Here is a tiny trained network, its code and every weight. The questions are about switching its units off for an input and a class, where a switched-off unit gives its printed mean instead of its output.

import numpy as np


def w(rows, s, z=0):
    codes = np.array(rows[::2]) - 128.0
    scale = np.full(codes.shape[1], s)
    scale[-1] = z or s
    return codes * scale


def f(y):
    return np.maximum(y, 0)


def log_softmax(a):
    a = a - a.max(-1, keepdims=True)
    return a - np.log(np.exp(a).sum(-1, keepdims=True))


def net(x, mask):
    res = np.array(x, float).reshape(1, 6) / 4 @ E
    y = f(res @ A[0][:, :-1].T + A[0][:, -1])
    res = res + np.where(mask, y, B[0][:, -1]) @ B[0][:, :-1]
    return log_softmax(res[-1] @ U[:, :-1].T + U[:, -1])


A, B = {}, {}
E = w([
[181,91,32,169],'x0',
[155,246,70,142],'x1',
[103,197,156,160],'x2',
[41,103,90,99],'x3',
[102,102,168,241],'x4',
[255,119,214,113],'x5',
],0.0097)
A[0] = w([
[180,65,178,120,181],'n0',
[101,169,184,146,141],'n1',
[131,121,157,247,150],'n2',
[136,143,215,73,156],'n3',
[79,115,138,139,140],'n4',
[97,149,150,101,212],'n5',
[108,227,102,108,204],'n6',
[60,85,137,104,179],'n7',
[128,128,166,189,174],'n8',
[128,192,35,216,172],'n9',
[155,116,87,108,172],'n10',
[153,44,115,140,130],'n11',
[75,120,164,130,102],'n12',
[124,42,117,26,254],'n13',
[151,144,130,121,111],'n14',
[75,98,98,130,171],'n15',
[66,113,63,173,112],'n16',
],0.016,0.0078)
B[0] = w([
[72,121,103,157,220],'n0',
[166,138,65,109,169],'n1',
[132,70,111,170,211],'n2',
[70,113,123,156,200],'n3',
[102,155,88,190,167],'n4',
[74,159,78,139,176],'n5',
[121,172,94,47,200],'n6',
[84,171,103,154,200],'n7',
[98,78,82,172,185],'n8',
[140,1,164,66,214],'n9',
[81,188,101,107,169],'n10',
[120,192,93,122,190],'n11',
[160,147,87,188,163],'n12',
[57,165,124,150,249],'n13',
[105,116,95,104,145],'n14',
[8,134,113,117,189],'n15',
[13,49,193,87,194],'n16',
],0.0099,0.018)
U = w([
[102,206,145,126,146],'0',
[235,200,116,130,15],'1',
[164,75,127,181,221],'2',
[46,119,148,76,88],'3',
[221,151,211,105,3],'4',
[95,245,61,106,181],'5',
[209,184,218,107,2],'6',
[139,149,112,2,244],'7',
],0.011,0.0044)

Each question gives the input, the list of numbers given to net, and the class t.
The units are the neurons (one row each of A and B). Each row of codes is followed by its name. A weight is (code - 128) times the scale printed after its matrix; where a second scale follows, it is the last column's (A, B and U).
mask holds one flag per neuron, in row order. A switched-off neuron (its flag False) gives its mean, the last column of its row in B, instead of its output. The means were averaged over made-up inputs and are rounded, as every weight is.
A unit's drop is (log p(t) with every unit on - log p(t) with that unit switched off) / (log p(t) with every unit on - log p(t) with every unit switched off).
The circuit of an input: a set's keep is (log p(t) with only the set's units on - log p(t) with every unit switched off) / (log p(t) with every unit on - log p(t) with every unit switched off). Starting from the 12 units with the biggest drops (on a tie, the unit counted first), units are removed one at a time, each time the one whose removal leaves the highest keep (on an exact tie, the one counted first), for as long as the keep stays at least 0.8.
units of the circuit, in order: the units of the circuit, biggest drop first
unit that matters most: the unit with the biggest drop
k most important neurons: the k neurons with the biggest drops, biggest first
drop of u: that unit's drop, to one decimal
input [-6,3,-6,-4,1,5], class 0: 2 most important neurons : [n9, n16]
input [-3,2,0,-1,2,2], class 2: unit that matters most : n13
input [-5,-6,7,-6,4,-7], class 2: units of the circuit, in order : [n2, n13, n12]
input [2,-6,-8,-8,-1,-5], class 5: 2 most important neurons : [n9, n11]
input [6,-2,-2,5,-2,1], class 5: 3 most important neurons : [n9, n11, n10]
input [5,-2,-1,3,2,7], class 5: 2 most important neurons : [n9, n11]
input [-7,5,8,-4,6,-8], class 3: 2 most important neurons : [n9, n16]
input [5,-1,-3,-4,-6,6], class 5: drop of n9 : 0.1
input [-8,8,-6,-4,6,-2], class 7: drop of n6 : 0.2
input [6,-8,1,5,-5,4], class 5: drop of n3 : 0.0
input [-1,7,1,-6,6,0], class 2: drop of n2 : 0.1
